[-53  14  20 -37 -37  40  30  18  21 -11  21  -3  13 -41  32 -18  -8 -28
   3 -22   4 -10  -9  64  -5  12   4  36  21  -3 -20 -13  51  -6  -3  -7
  19   4] : goneg
[ 14  -2  31 -33  20   1 -16  46 -29 -15 -14 -32 -15 -33  -6   4   6 -21
 -35   3   7  38 -15  17   3  16  -6 -17  22  -4  -7  -3 -35  15  31  -4
 -20 -13] : Ropu
[  0 -21  38  18 -17  16  28 -11  -6  18 -25  17  -3 -70   4 -21  -1  -7
  -9 -33 -16  25  24  13  12  16  -1   8  11  10 -16   8  -5  -1 -16 -14
  53   2] : Ropu
[  9   4  -2  78   5 -14   6  32 -10  45  39  -8  50 -42  10   3 -57  10
  14 -55 -34  23  45   0 -15  -9  26  76  -8 -11  -8  27  68  45  13  31
  23  -2] : goneg
[-12  32 -33 -24  33  -5 -24  36  36 -14  39  25 -61  25 -42   1  14 -32
  10 -33   4  49  -8   2  29  20  26  10 -49  -8  -3 -16 -27  12 -12   8
 -39 -12] : tadem
[ 18   2 -16  46  -7 -28   7 -36  16  27 -24  -8  34   5 -61  13  23 -29
  36  13  12   8  -6 -26   7  11  17 -26  20   3   1 -12 -23  49  -5 -34
  17 -18] : ruk
[-34  -3 -32 -11  36 -40   3  76 -27  22  16  -1   4 -45 -28 -28 -21 -11
  -5  30 -29  16  14   7   3  22  33  65  10  -8  16  -6  10  71 -12 -19
  22   5] : Femob
[ 32 -12 -18  42  -3 -21 -39 -94 -24  27 -22 -16  48  22  -2  23 -12   4
  31 -29  47 -42   2 -29 -16 -49  37  -7  12  14  19  49 -28  31  -3  31
  -2 -23] : tadem
[ 18  11 -21   7  16 -34 -19 -20  25 -22  15   2 -23 -25  24  45   5  -9
 -25   5 -13  44 -19 -13   8  17   3  51 -11 -24 -19 -19  18  29 -18 -10
 -11  -2] : goneg
[ 90 -17  13  12 -45   1 -56 -40   8   8  36 -20   8 -20  26  25  57  36
   3  28  23 -16 -29  14  -5 -10   5   6  -4   1   3  -4  41 -17  10 -32
  -6 -14] : ruk
[  6  21 -17   3  23 -26 -13 -17 -35  14 -11 -14  14  -3  -9 -25  -9 -36
  -4  51  20  20  17  -8  12 -15   8   9  10   7  19  19  -7  68 -48   2
   7 -27] : Ropu
[-16 -28  20 -13 -30  29  -5  30  53  -8  37  10 -74  32 114  10   9 -26
 -15 -19 -26 -14 -30 -15  10   7  23  -9  -8 -25  -5  95 -56 -14  -3 -14
 -17  -4] : goneg
[ 16  23   5  13   2 -50  18 -43  -6 -16   7   6 -36 -56  -4 -21   4  24
  39 -49   2  62   0 -12  40  21  -1  34  -1 -11  -3 -23  21  -6  -2 -17
  42 -20] : Ropu
[-17  -4   1   0 -10 -20   3  -5 -31  42   6 -40  24 -10   6 -66  -5  12
  12  11  18   9  21  -3  14  31   0   0  29  -9   5  71 -31  46 -13  -9
  12 -11] : tadem
[ -2   8  -5 -24  16 -19   9   1 -25 -13   1 -26  -5 -54  64   1   7   6
  -5  10  -8  23   1   0  19  -5  12  37 -14  -9   9  44  14  34 -18 -22
  60  -9] : Ropu
[ 24 -45  26  64 -51 -31 -20 -22 -12  20   9   1 -24  -9 -30 -30  21   1
  43 -38  19  31  24  -3   1   7  46  43  43  -1 -13   4  17  -9  -6 -17
  -2 -37] : Fem
[ 15  -1  28  13  22 -54  20   7  -9   8  -3 -15 -47 -62 -19 -29   9  11
 -10 -39 -13  45   8 -11  32  27 -34   5  -4  -4 -24  21 -32  20  -6  -9
  21  -3] : fod
[ 30  -2   2  16  61 -53 -29  -9 -54  23  26   7 -27 -50  -5 -55 -20  14
  48 -38  32  55  29  17 -21  10  58  43  26  19  35 -15  48   9  13 -25
  18 -18] : tadem
[ 27   3 -27  38  24 -54 -45 -41  -4  21  19   5   0  -3   0  11  -1   3
   1 -14  71  42  10 -10   4  14  33  35   1  -9 -14 -42  -7  55 -23 -52
  26  14] : fod
[ 11  20  -2   4  10 -31  -2  -1 -18 -12  35 -51  15 -48 -11   6  29 -15
  14 -26   4  15 -16  32  19 -24   3   9 -16  -9 -17  41  15  24  18  12
  33 -12] : Zom
[  3  -5   1  -1  47 -22  21 -26  41  27 -45 -14 -21 -67 -46  12   1 -16
 -25  35  11  45  18   6   9  13 -38  30  30 -14 -17 -44  11  45  12 -36
   8  -3] : tadem
[  0  11  -6  -7  60 -14 -19  30 -36  21 -15  -8  13  11 -56 -33  44 -25
  50  -5  37  -1   0 -12 -26 -16  -4  -9 -17  22  15  52 -10  78 -23 -11
  23 -24] : Fem
[ 15 -38  12  43 -37   7 -17   0  48  18 -32   0 -36 -22 -16  77  -2  15
  10  -5  23 -85 -36 -10  -1  -6  47  42  21 -10  26 -55  20  16  24 -40
 -24 -26] : ruk
[ 26   0   7  44  16   3 -39 -41  -2  36  -9   5  14   9 -26 -12  22 -12
  43 -18  86  20  -1 -19   2   9  35  -6  -5  -5  -6  17 -30  62  15 -35
   9 -26] : Zom
[  3  11 -28   8  69   5 -18   4  13  41  18  -4   7 -40  11  36  -3  -9
  13  -6 -28  12 -19 -20   9 -24  24  42 -26  -1  23  52  -1  63  -7  -5
  16 -27] : tadem
[ 21 -62 -13  60  15 -22 -50 -74  28   0  11  49   1  39 -70  34  12 -39
 -14  20  41  19  -3 -11 -10 -10  28   8  -4  14 -19 -26  11  10 -40  -2
 -10 -19] : Ropu
[-41 -38  20  27 -21  43  36 -48   7  13   5 -22  23 -73  65  -3 -19  -8
   5 -58   8 -22   9  93 -22   1  24  26  59  -6 -14 -27  72 -37   0 -40
  34  17] : goneg
[  0   2  -3   1  52  -6 -22  23 -42  25  -7 -23  10  18 -57 -29  21  15
  41 -30  18   4   4 -16 -11  -9  43  20  11 -14  16  54 -16  38 -21 -15
  10 -17] : tadem
[-62 -23 -46  -2 -37  16  19  32  68   1 -12 -33 -31  34 -10   3 -21  26
  48 -61   9 -37  28 -18 -16  50  31 -16 -44 -12   4  56 -32  44 -23 -38
 -49  10] : goneg
[ 31  36 -34 -33   6  32  -9  55  -1 -10 -21 -60  25 -22  22  32  48  19
  22  24  -1 -51 -21  12 -30 -10  14  66 -37 -16   1  28  32  64  -9 -31
  -5   1] : Fem
[  14   11    0   27    7  -37  -27  -17  -34   24    3   22   11   -4
 -100  -25   25   22   38    5   47   41    7   12   -1   -2    1   15
   34   16   -6  -81  -15   31  -22  -33   29   14] : Femob
[ -5 -20  20 -26  34  65  -1  56  47   3  11 -36  -5 -29  35  11 -44   4
   9   0  11 -27 -24  32 -52   8  52  67 -10 -20  12  38  57  28 -20 -75
 -13  -3] : goneg
[ 25  14  14 -14  22 -59  -2 -14   9 -21  20 -18 -62 -39  23  -1  16 -16
  28 -46   4  40 -21  -3   6  -3 -17 -11  -4  17 -12  27 -27  10  27  -5
  -8 -18] : fod
[ 39 -41   1  15 -10 -28 -30  -8  29  24  35 -17 -39 -54 -16   5  32  18
  -2 -32  46 -22  18  52  -5 -38  25  52  -4   2 -25   4  20  -1  31  -3
  20  14] : tadem
[ 12 -27  -8  33  12 -35  -1 -47 -38  19  15 -13  32 -46  -1 -43  -8   5
 -21 -10  33  54  36  18  18   5   8  13  16  -1 -29   2   3   3  50  26
   9  -7] : Zom
[ -12   13    8   22   13  -58   -6  -11   16   34  -15  -13  -22  -36
 -100    5  -34  -32   16  -35   42   32   29   -6   -1  -51   -6   37
   63   -8   -5  -47   20   52   18    2   -2  -15] : Zom
[ 28 -57  22 -31 -58  -7  21 -16  15 -41 -40 -77 -31 -27  50 -41   3  10
  -9 -33  47 -87 -10  29 -21  21   5 -10  -8 -11 -23  83 -33 -25  25   1
 -36  -2] : Fem
[-19   6  -3 -26  -4  12 -25  15  48 -12  52  42 -36  20  -6 -25  21 -50
   3  -5 -11  -4 -47   4   9  66 -30  16 -22 -10 -14  19  23  23 -19  17
 -65 -27] : Ropu
[ 30  -8  12  18 -41  11   0  24  41   3  53 -21  13  19 -43  25  24  25
  28 -32 -52  -9 -47   1   8  35  17 -33  19 -29   7  -4  24 -61  34 -50
 -13  -5] : fod
[-13 -49  -2  25   1  -5  17 -28 -24   0 -24  -4   2 -32  30 -27  -3 -12
  -3 -32 -19  16  16  -9   6  39  31  -9 -12  14 -10  52 -30   9 -17   9
 -12 -24] : ruk
[ 28 -27  32  44 -13  10 -21 -27 -13  13 -44  55  -4  -6 -39   3  22   6
  58 -56  -1 -37  -5 -27 -34  14  32  -5  -2  22  19   0  -7  12 -26 -24
  20  -5] : Femob
[ 34  16 -14  32 -21 -46 -21 -65  19  23 -20  -9  32 -44 -54  19  12 -30
   2  10  48  41  18 -14   3   6   4  13   6   3 -29 -18 -15  81 -31 -37
  41   7] : Zom
[ 24 -12 -24  17  20   5  -7 -23  14  -7 -10  -3  22  10   5  10  -8  -1
  17   1  15  18   4 -32 -12  -7  36  40 -50   6 -16  37   0  38 -12   7
 -20 -25] : ruk
[-13 -31 -36 -16   5  13  13  -6 -37  -7  14 -45  57 -56 -43  -6  -5  22
 -23  60 -60 -21 -20  65 -22  17  13  -5  14  38  30 -20  50 -28 -87 -47
   8   7] : Fem
[ -2  37   5  45  23  29  28  33  54  44  17  12 -18  -7 -39 -11 -19 -41
  17  -6   4 -31 -22  36  20  15 -28  -8  11 -15   8 -48  12  30  12 -17
 -11  -1] : Ropu
[  1 -56 -22  62 -27  16 -23 -36  20  -6  31  30  42   9  64  49 -43  17
  20  -7   9 -39 -24  12 -38  17  69  71 -18  13  -7 -14  32   1  25  -5
  -6   8] : Femob
[ 21   8  13  40  14 -54 -14 -23  -7  -3 -30  16 -20 -30  -7  16  -3 -30
  15 -22  24  -6   5 -21 -10  37  27   0  -3  -7  27 -12  30  57 -53 -50
  57  -1] : goneg
[ 27 -18  -9  17 -18  34  -8 -15  70  -3  31   0  36  28  64  52 -18 -11
 -11   9  20 -22 -32  21 -47  18 -11  -3  -9  -1 -25 -24  29 -11  46 -29
 -21  34] : ruk
[ 16 -13 -35  17  29 -25 -23 -26   8  22  -8   3   8 -41  44   2   7 -17
 -22   5  39 -11  34   0  -9  28 -10   0 -50   4   2  26  20  84   4   5
   4   1] : goneg
[ 16 -22   1  25   6 -55   9 -54   9   1   7  15  -9   5 -37 -37  27   0
   4 -24   0   0 -13 -33  15  18 -30 -19   1 -11 -25  53 -29   4  -5  27
   6  -9] : goneg
[ 50  50 -15  10 -10 -56  -4 -33  -2 -12  25 -14  29 -32  37   9  -3 -35
   9 -17  -7  12 -31 -17  13  21  12 -14  -9 -11   3  26  -8  36  13   8
  30  -7] : goneg
[ -7 -37  -4 -45  10  13 -36  51  37 -16  33  15 -47   5  43  48  12  -9
 -14 -12   6 -35 -52  -8 -11   0  23 -11 -36  15  11  48 -46  10  46  -2
 -16  -5] : Ropu
[  11  -23   14   53   49   -6    7  -15   10   31  -37   -5    6  -42
 -105    2  -28   12    7  -58   40  -12    3   14  -18    4   -6   14
    2   21  -30  -42  -21   33    7   -2  -29    1] : fod
[ 20  -7  40  -6  49  50 -22  15  24 -24  -4 -42 -29 -24  83  61 -18   0
   1  -9  27  -3 -46  28 -23  14  15  18 -40  -8  11  33  14  17  12 -49
  -5 -14] : tadem
[ -8 -25 -37  32  21   6 -44  41 -33  30  42  12  17 -11 -28  -6  30  20
   8 -15 -11  29  14   8   1  14  27  72 -20   5 -10  -5  39  34  10  29
 -40 -32] : Fem
[ 24  -5  23  20  37  -4 -51  26   2  46  14 -19 -31 -44 -20  17   6   0
  28 -68  24  -6 -12  -5   6   7  52  22  -4 -29  39  37  14  49 -24 -61
  35 -23] : tadem
[ 17  -8   9  35  27 -38  11  30 -40 -13 -29   1   0  -9 -24 -12 -18   7
  11 -54 -14  13  44 -18 -31  16  34  36 -11   1  -9   6  31  15 -10   3
  12  10] : fod
[-15   9  13 -51 -10  27  46 -27  65 -27 -41   2 -47 -57  50 -13   2 -29
   9  36  45 -70 -25  53 -43 -24 -10  75   1  32 -40   4   2  36 -31 -21
   0  22] : goneg
[ -9 -27 -13   6   1  15  -3  39   9  24  12   4  17   5 -13  25 -40  13
  18 -45  -6 -82  15  17 -47 -49  32   6  26   6  46 -15  69 -23  58  11
   2  12] : Ropu
[ 41   7 -16   6  33 -57  20 -53   4  10 -17 -51  -4 -68 -43 -41 -22 -16
  17  -4  46   0  12  19   3 -20  23  -2  21  -9  10   2   9  24  17 -31
  18  -9] : Zom
[-44 -24  -6  12  44 -13  55   1   9  -2 -11  -5 -29   6 -19 -44   9  -6
  38 -25 -32  35  28 -18  11  -4  -9  13 -16   8 -25  69 -12  10   7  22
 -21 -33] : fod
[ 55  -2   9   0  -1 -45 -44 -35 -21  25   1  28 -17 -68 -92 -28  26  12
 -16 -40  27  23 -13 -12  25  16   1   4   4  16  -6 -47 -27  14 -35  -1
  -3 -12] : ruk
[ 50 -10 -40 -59 -20 -25 -63 -35 -45 -24   7 -53  -3 -59  85  24  -5  31
 -55 -38  21 -24  19  15 -19 -39  30  -6 -29   4  20  45  -9   0 -13  13
 -11  27] : Zom
[-23  15 -25 -17  13 -14 -42  54 -35  20  30 -21 -17  11  53  -3  11  11
   7 -52  -2  42  44 -22   4 -16  20  51 -10 -23   1  50  11  57   0  12
 -22 -13] : fod
[-57 -20 -30  18  22 -15  27   0 -21  25  -8 -14  27 -14 -24 -34  10   2
  54  -6  15  41  22 -11  11  13  16   4 -12  28  -2  45 -29  55   2 -13
  32 -33] : Fem
[ -7   0  16   9  -2 -17 -18 -12   3   9  -5 -19  28  18 -22  12 -16 -37
  19   0  26  33   1 -19  -4  11  24  10  27 -15   2  26   7  39   8 -12
   9 -31] : tadem
[  0 -11  24  13 -18  -9 -32  12  10  42   8 -11 -20  -5  -2  -4  -7 -22
   4  12  20  45  42 -22   5 -18   1  10  33 -17  18  23  33  42  22 -19
  -6 -36] : Zom
